Each row has a hidden value; after the row comes its tier, the name of the range that the value falls in. Each part has its own.
[ -96 -215 -593  430   64  389    8 -223 -445  706 -432 -184  200 -405
   11 -371  199  413  428 -139 -446 -160  224    6  104 -332  276 -148
 -130   48 -118 -716  294 -608 -106 -237 -150  375 -108 -174 -165  492
  321 -195  504  -76 -237  190] | (14)
[-215  446  196   18   46 -186  252   37  -36 -230  214  -10  274  123
   42  470 -310 -351 -218  228  410  -90  219  324 -164  174 -256   21
 -240 -296  117  555 -338  358   27 -205  -22  -71    3   43  247 -390
 -404  -60 -462  115  322 -176] | (6)
[  32  -54 -214  -48 -173  163  203 -156  -88  123   60  -65 -103    0
  117  -34  -48  -51   12   -5    7 -118   35 -133   28 -151   39  163
 -184 -129  -29  -56  100 -160  101 -146  -17  128  -18 -197  -32   26
   41  -19   19  -23   67  -42] | (1)
[  -3   75   86  -73 -153   -4   81  -20   70 -162   45  -14   16   12
   19  148  -95 -105 -110   43  253  -34   16   74  -74  -34  -63  115
 -239 -224  -19  244 -132   39   95    5   11   -6    1  -72  -23 -121
  -86   40 -174   69  175    2] | (14)
[ 187  206   12 -174 -340  107  398  148 -139   -6  322  -73 -211   31
  418  314  -70   -7  -30   89   90 -449   66    1  220  -89  -75  349
 -457  -27  241   99 -136  -97 -138 -250   24   37  -80 -100   73 -125
 -300   19 -135 -215   81  -78] | (12)
[  90  113   41  -51   58  141  420 -105 -189  123  -39  138 -182   42
  338  212  279 -330 -102  438   71 -184 -194  168  103  -98 -257  183
  -56 -352  -96  -27   29  102   95 -144 -135  -60   91 -144   66  -18
 -358 -190   91  -94 -243   44] | (14)
[ -71   83  -16  -45 -122 -118   30    6 -111  -42   98  -91  220   78
   16   92 -231 -145  -30   18  163  -36  137 -117  -82   34    7   32
 -297 -153   50  218 -193   38   39 -108  -48  151  -82 -112  -13  -79
  -58  -53 -193  -77  107  -34] | (5)
[-373  126   21   94  133  142 -321   -1  245 -213 -332  -34  420 -221
 -351  134  -86  261  196  -94  159  128  211  239  -16   42  176   94
 -166   23  124  214 -370  111 -121  338  -28  -87 -113    1  -95    9
   70 -202 -211  217  341   45] | (5)
[   5   28  255  -95 -241 -307  -69  110   32 -312  -10  -62  337   28
   97  408 -305 -200  126 -125  348  -62   17  -41   -7  149  -51   91
 -337  -44  202  300 -344  278 -157  110   25  282 -100  170 -229 -140
 -177   62 -101   -8  117  -27] | (10)
[  54  -77 -148  108 -235  -10  116 -230 -465  345   58  -30  171   66
  126 -292   97 -195  182  123   78 -281  -48  -91  124  -80   53 -170
 -208   49 -135 -280   49 -217   16 -251 -305  284  -23 -254 -449  285
  253  -91  159 -531 -377  -25] | (12)
[ 222 -133  189 -150   44 -120   98   18   43  100 -145  -80 -458 -241
  419  548  109 -132 -201  177 -156   -5  -20  160   33 -172 -371   -6
 -226  -48 -163 -127 -167 -113 -109 -145  284  -86 -232  184  111 -260
 -163   33   43  143  -93   32] | (14)
[ -12  155  -91  114 -292  163  340   24 -307  132  191  -58  143   77
  244   10 -154 -112  224  149   96 -334  140   63  139  -67   80  171
 -415  -34  131    7    1   62 -195 -285 -198  200 -104 -142    9   33
  -31  -31  -88 -287   23 -137] | (11)
[ -22  -39  235 -199 -117   -2   24 -106  243 -277  -15   96  -41  122
  -34   85   15 -252  -99  145  286   71 -158   40  -22   14 -133  214
  -89 -109 -113  293 -168  249  171  231  -33  -77    6 -101 -134 -135
   54  -16 -175   12  129  -35] | (12)
[-234  532 -126 -119 -257  -48  489  129   32 -278  341 -187  298  -31
  291  714 -624  -12 -166 -425  308 -446  415  229   98  105 -231  463
 -312 -193  493  452 -239  104   -9 -200  147  133  -69   38  221 -408
 -219 -133 -516  105  662 -192] | (14)
[ -47  -71  -59  -41  -24   70 -305 -214  248 -150  -44 -109 -132 -179
 -337  138 -106  140  -15  -21  234  197  111 -101 -218  -77  265 -118
 -276  -70   11  181 -186 -190  -37   29  212 -118   11   -3  -89 -115
 -178  243  -41  433  340  -85] | (12)
[ 104 -152   16  -72  -32   20    3 -108   86   54  -71  -66 -242  -90
   52  102   82    3  -14   76  -20   17    0  -32  -44 -129  -55   15
 -150   57 -106  -26  -66 -133   33  -56  135   27  -63   17  -24  -79
  -91   95   71  168   58  -27] | (5)
[  -6  216 -160  112  -32  158  474  -19 -324  204  105   14  -10   79
  285   30   12 -230  -88  306   14 -186   87  165  -16 -139 -140  111
 -183 -400  -89   39  114   -1  102 -370 -168   51   12 -205  258  -20
 -229 -156 -155  -66  -43  -24] | (14)
[  -6  108 -247 -147 -268  218  614  -98 -224   10   82  108  -88  164
  630  213  -82 -434  144   68    3 -304 -107   67  397 -164 -170  518
  -19 -213   39 -129  171  251  -47 -152 -236  118 -128 -224  -91   51
   78 -411 -321 -274 -104 -237] | (14)
[ 185 -553  -50 -269   99  195 -482 -196  315   59 -385    6 -526 -118
 -249 -339  404  133  -65  213 -206  513 -250 -470 -155 -297  241   -4
  -85 -107 -401 -156  -25 -311  233  305  142 -201  -92 -261 -115  163
  117   25  202  256 -152  218] | (14)
[ 139 -219  290  -60   52  -59  280  -39    1  -51 -294  277   -1  297
  231 -206  425 -504   49  423   48   99 -442  101   10  -50 -381  218
  267 -186 -398   58  103  453  356  220 -283  185   99  -67  -93  115
  -92 -212   96  -67 -371  129] | (6)
[-234   63 -147   78   35    2 -233 -187  409 -285  -94 -125  201  -79
 -540  -60 -157  327   96 -373  337  128  259   91 -282   28  193  -57
   75  185   98  365 -152 -100  238  116  168   57  139  110  -92  -94
 -190  159 -224  685  655 -159] | (10)
[-165 -110  -68   23  113  113 -311 -171  182  -16 -142  -85   -7  -75
 -377 -130  -55   69    1  139   59  337  154 -112 -259  -82  234 -121
 -212  -83 -147  164 -155  -59   64   47   69 -121  -90 -131   76  -60
   36   52 -120  301  249  -40] | (6)
[ -69  -97  124   82  231   99  185 -163  -20  210 -294   26  -91 -141
  217  306  139 -265   38  357 -141   48  -24  254   23  -74 -290   51
  -55  -63 -177 -136  -32  216  -81  -45   32   11 -140   84  159 -153
  -29 -127  213   82  -99   -5] | (10)
[ 253  194  544   45 -360 -225  452  175 -227 -121  271   87   65  192
  399  292   13 -431  -43  398  415 -420 -141  383   40   83 -387   58
 -416  -95  -15  289 -174  324 -102 -208 -160  176   44  133  -65 -197
 -316  234  -14 -341 -137  -28] | (6)
[-458  422  -86  -33  -76  279    3  -93   76 -354   24  127  475  111
 -222   32 -176  -94  139   75  456  -71  101  220  157   97  220  322
 -154 -221  208  396 -305  342  -32  244 -343 -226  -10 -339 -200   53
   95 -419 -608 -158  298 -163] | (1)
[ -52  114  -80  -16   64   54  129   55  -28   18  -59  -26  -12   30
  125   78   40  -15   72  132  -31  -33  125   83   30  -73  -47  123
  -84    7   18   94 -136   57   16 -122  -35   -1 -113  -40  143  -38
 -251 -206 -266  127   81  -92] | (10)
[-358  245  -54 -355 -217  347   65 -375  480 -568  338   70 -176  161
 -224  353 -493 -374 -196  118  572  181   62  -47  -25   30  208  449
 -279 -359  147  608 -192  425    9  169   56 -491  -41 -341   42 -424
  131  -17 -704  208  715 -464] | (1)
[ -20  -34 -421  -76  -23  176  148 -169   67   55 -121 -177 -128 -290
  152  452 -174  204  101 -361  -84 -116  162 -165   65 -162   95  265
 -103 -120  264 -135   61 -279  -61 -103  280  197   -7   54   33  -56
 -313  -30  163  458  302  -50] | (14)
[ 135 -179 -171   91 -131  371  246  363  -57  123 -211 -127  -29 -108
  297   61 -149  204  257   77 -404   87  144 -263  -48 -268  199  528
 -504 -403  111  -11  186   54 -188  -43   85  360 -202  -42  617   30
 -295   39  209  299  170  249] | (10)
[-196  236  -80  -83   44  -44  -27   32   55 -176  -31  -58   77  -63
   59  323 -202  -63  -95  -14  127   68  225  174   -5  -38  -49   55
 -162 -168   38  232 -303   52  -35  -62   32 -171 -196  -46   62 -158
  -92 -263 -589  166  244 -137] | (14)
[ 139   14 -334  115 -234  192  489 -123 -363  491  330 -155 -294  142
  274 -400   54   -1   39  154 -197 -359  223  -21   38 -257  -35  -10
 -198  219 -158 -216  264 -361  150 -635 -106  170  -90 -249  165   46
   94   40  -94 -217   -6 -232] | (11)
[ -55  112 -139  192  -40  175  189  173 -288  154 -233   13  281  -77
  223  -77  105   76  213   87 -110 -156   83  212  132 -155    4  164
 -183 -223  -28 -114   -4  -30  -62  -58 -256  179 -109 -128   25  245
  -34 -318 -100 -135 -146  167] | (14)
[ 102 -104  -44 -190 -154   12  136 -173  -35   81   -9   50  -13  177
   73 -288  345  -14  167  -38  106 -315 -212 -162  233  -11  -72  195
  137  357    6 -109  -43 -103  294   89 -190  202  106 -195 -460  232
   18 -193  151 -308 -209  -18] | (10)
[ 104 -432 -241 -222 -171  179 -269 -349  222  168  -16 -157 -452  -75
 -220 -395  118  216   -9 -126 -130  135    0 -430  -43 -253  235  -18
 -129  306 -236 -210   47 -501  226   30  162  -35 -115 -275 -267   86
  443  139   93   43  108  -72] | (12)
[-131  -83 -506  -78   89  331 -256 -360  386   74  117 -302 -344 -173
 -616 -187 -141  547  -82 -236   20  200  384 -439 -368 -162  491  -31
 -178  117  131  177    2 -574  267 -165  404 -129  103 -186  251 -151
 -263  309   36  751  727 -171] | (10)
[ -53   79 -127 -198 -184  320  209  -61  274 -171   80  -33 -246  -43
   96  179  -82  119   -8  -95   66 -133   80   45  147 -146   22  470
 -163    9  128  144  -46  -23   36   70  105 -130  -72 -140   75 -140
    6  -65 -266  166  406 -143] | (1)
[ -65 -104  104 -131  -52 -143 -136  -25  106 -209 -140   -1  216   62
  -77   96 -150 -214  -56   -2  181  214  -54 -178 -142   37  -26  103
 -157 -286  -75  263 -187  179  150  209  -11  138  -49  -81  -91  -59
   14  -66 -106   80   80   98] | (12)
[-215  231   26 -192 -313  282  175  -37  442 -630  167   50  -44   47
   34  514 -490 -169   79  -72  433   40   98  171   83  -20  139  574
 -306 -234  268  529 -161  485 -225  199   90 -202 -103  -15   94 -344
  -86   35 -640  372  712 -368] | (12)
[ 304 -374   23 -192 -221   19  206  -32  108   83  -17  -88 -369   46
  261   11   43  -73   15  -14 -156  -19 -123 -325  -27 -176 -121  279
 -162   46 -105  -67  146  -70  152  -36  184  299  -60    5   82  -85
  -62  202  295  132   29   40] | (11)
[ -97  148 -228  104  140  578  320 -236  191  119  121 -147 -655 -354
   84  649 -260   29 -153  397 -106  112  357  238 -177 -292  114  166
 -493 -380   63   92  102  -65 -359 -437  427 -407 -128   38  777 -520
 -439  308  -65  734  629 -304] | (12)
[-121  157  -43    1 -182  166  215   -8   51 -165   63  -31  138   -5
   87  273 -243  -50  162  -22  198 -155  124   93   76  -12   65  321
 -278  -97  221  210  -94  199 -149  -12  -18   95  -48  -20   49 -117
 -148  -20 -163  103  319 -146] | (6)
[  73 -133   16 -107 -153  216    8  -12  282 -178 -137    9 -265  -92
   47   71   55   94   62   -3   28   79  -47   64   32 -201   44  276
 -155  -38  -82   65  -20   -8   -2  160  100  -72  -91  -21   -8  -41
    9   54 -138  274  223  -21] | (1)
[-114  141   69   41  -76  156  179   33   34 -100  -13   50  182   98
  -23  -55   15  -43   89  156  171 -101   39  172   12   -9  -19  245
 -154  -83   20  239  -99  200   75   61 -163   33   12 -124   60  -14
  -77 -104 -165  -16  164  -13] | (6)
[ -10  -27  -16  -32 -243  357  -41   88  286 -364 -136   11  -45 -145
  -12  290 -168  164  339  -23  163   70   11   -2   78 -141  359  441
 -402 -173  242  194  -89  197 -363  246   79   -1  -78   46   29  -20
 -267  126  -98  397  384  -63] | (5)
[  58  164  112  228  204  -88  738   32 -385  452  -55  -78 -131 -181
  717  664  -28 -418 -278  372 -281 -272  185  571  -22 -120 -759   -7
 -155 -321 -202 -155   97   86  -48 -569  119  166 -165  225  568 -388
 -236  -91  133   30 -113   30] | (1)
[   9 -232  313 -265  -67  222  -13 -114  519 -386 -215  152 -290    0
   -6  260   43 -245  -58  233  160  294 -276   22  -17  -86  -93  451
 -122 -238 -154  267  -83  416   45  465  119 -189  -54  -32   43 -228
   64   67  -24  280  236   15] | (12)
[  46 -158   19  -37  -59   36  -16 -261  145 -130 -107   59 -123   27
  -82   43   79 -177  140  108  232   97 -151  -30  -69  -67   64   13
   -1  -17  -95   69    2  107   41   63   13   58   90   29 -222   -4
 -194  122   67  283   66 -140] | (6)
[-211  -63  113   56  155 -246 -263  -27  198  -84 -347 -116  367 -189
 -227  117  -88  104 -100 -261   66  173  176  191 -205   50 -219 -127
   16   17 -143  161 -277  -51  234  218  114  144  -95  126 -101 -100
  210  -98  -85  242  226  168] | (1)
[ -76 -122  -67   39  -82  117  -47  -64   42   90   -9 -128   86   36
 -196 -249 -132   45    9   57    1  126  160 -197 -213  -72  137   54
 -300  -88  -97  146   -9  -54  160  -39    5  138  -80 -188  160  -44
  147   94   17   68  224   41] | (10)
